bigur: [136 149 122 152 190 129 129 142 124 133 107 113 147 137 146  93 146  58
 136 126 156 102 101 141 156 201  85  76 147  81 154 132 145  58 138 165
 140 126 107 149 126 112 125 105  81 214 125 128 191 140 151 126 107  87
 145  94 128]
Sase: [106  89 126 131  82 173 156 161 143 113 115 125 137 159 140 135 147  91
 121 122 103 114 140 118 146 148 166 164  91 108 123 127 139 188 128 130
 116 129 130  75 127 149 137 161 124  85  84 142  20  78 127 116 144  76
 118 103 147]
Pof: [129  71 132 116 110 120 175 130 118 121 147 133 112  93 134 112 118 129
 143 120  92 141 120 122 126  92 134 163 147 177 135  99 149 112 124 181
  85 118  81 162 173 202 142 130 137 192  61  95 122 140 145  65 153 211
  93 108 118]
nop: [ 89  70 121 145 173  96 186 136 121 132 130 139 198 176 122 141 125  71
 181 130 136 143 141 144 132 159 159  91 120 210 128 116 103 132 133 121
 230 119 110  55 146 114 112 116 106 143 138 143  86 120 137 141 187 133
 116 110 139]
vena: [173 105 129 148 108 104 149 158 129  93 132 134 112 124 103  80  98  68
 123 140  88 113 131 134 128  68 127 118 111 128 143 126 136 153 123 120
 103 130 160 159 119 145 126 100 111 101 111 128 157 100 120 115 161 157
  99 155 125]
Dil: [175  78 139 120  51 132 148 155 154 119 132 125 183  83 117 125 147 128
 186 119 134 169  96 137 110  94 131 141  53 177 133 190 116 102 129  83
 112 126  59 162 125  82 140 120 113 120 116 114 100 150 138  73 190 113
 137  91 112]
Bas: [ 85  84 142  20  79 141 173 110 124 119 151 128  82 163 120 139 119 143
 114 128 149 109 150 114 131 187 117 108  69 130 138 111 137 116 133 190
 142 118  84 113 142 106 109 148  98 204 131  89 177 156 125 128  77 161
 103  78 118]
then: [ 85  84 142  20  78] | [127 116]
then: [ 71 132 116] | [110 120]

Kagi: [102 187 219 113 181  40 159]
Nam: [ 39  75 204 104 195  30 173]
Lekuv: [184 140  41 124 101 193 122]
vipu: [141  82 182 102 189  46 172]
puz: [233 184  27 150  54 244  82]
naner: [ 50  94 221 116 178  41 156]
Rasu: [184 140  60 124 101 193 122]
Gopev: [201 159  39 139  82 210 103]
then: [204 104 195] | [ 30 173]
then: [102 189] | [ 46 172]
then: [159  39] | [139  82]
then: [139  82] | [210 103]
then: [201 159] | [ 39 139]

kerif: [ 91  94 133 132 134 119 132 130 136 138 148 125 127 192 138 118 134 128
 149 142 166 147 111 130 137 114 130 181]
tukep: [140 173  80 129 128 134 129 126 126 124  99 122 126 147 150 156 122 127
  90 112 115 123 125 127 133 116 126  84]
lunim: [136 162 124 121 129 133 121 126 131 128  97 121 127 137 126 176  78 128
 122  77 119 124 126 128 130 142 128 113]
giz: [119 117  78 144 127 122 144 130 123 126 153 132 128 155 162  76 222 127
  87 207 138 134 124 129 134  82 126  90]
vadu: [126 123 133 132 134 119 132 130 136 138 148 125 127 192 138 118 134 128
 149 142 166 147 111 130 137 114 130 121]
nen: [132 102 112 140 124 123 140 131 120 124 162 137 130 106 137  61 217 127
 108 207 127 127 136 128 125 101 127 123]
paf: [ 91  80 113 142 131 116 142 131 130 135 172 131 128 179 151  74 202 127
 127 201 166 146 116 130 135  90 129 116]
then: [128 155 162  76 222 127  87 207] | [138 134]
then: [126 124] | [ 99 122]
[ 91  94 133 132 134 119 132 130 136 138 148 125 127 192 138 118 134 128
 149 142 166 147 111 130 137 114 130 181] | kerif
then: [153 132] | [128 155]
then: [136 162] | [124 121]
then: [126 176  78 128] | [122  77]
then: [120 124 162 137 130 106] | [137  61]

Zez: [ 78 112  96 157 189 121 197 103]
tepem: [194 159 170 108  45 128  64 162]
beki: [ 78 171  84  59 168 162  87  94]
toli: [161 136 146 108 106 135  87 142]
moro: [161 101 158 189  86 101 175 162]
Kilug: [178 171 158  75  65 141  42 142]
Suvuf: [ 94 159 109  59 148 155  64 103]
giru: [ 94  89  84 157 189 121 197 103]
then: [ 84  59 168] | [162  87]
then: [94 89] | [ 84 157]
then: [178 171] | [158  75]
then: [ 89  84 157 189 121] | [197 103]
then: [158 189  86] | [101 175]
then: [108 106 135] | [ 87 142]

Pogam: [241 105 185 178  85  65  55 173 161 146 156 215]
zat: [168 146 158 147 113 112 106 181 113 139 134 159]
Boku: [ 40 140 101 102 160 173 176  97  90 126  94  65]
Baso: [106 155 116 122 144 164 154 167  88 139 136 105]
zosiv: [ 71 110  89 109 151 158 161  66 135 123 110  87]
pefed: [244 106 161  55 173  85 178 185  65 145 157 217]
pes: [102 109 101 102 160 173 140  79 150 115 124 108]
lupuf: [ 15 148  80  84 170 191 195  88  87 114  98  42]
Mov: [177 121 153 174 114  98 104 124 150 164  69 189]
then: [185 178  85  65  55 173 161] | [146 156]
[ 40 140 101 102 160 173 176  97  90 126  94  65] | Boku

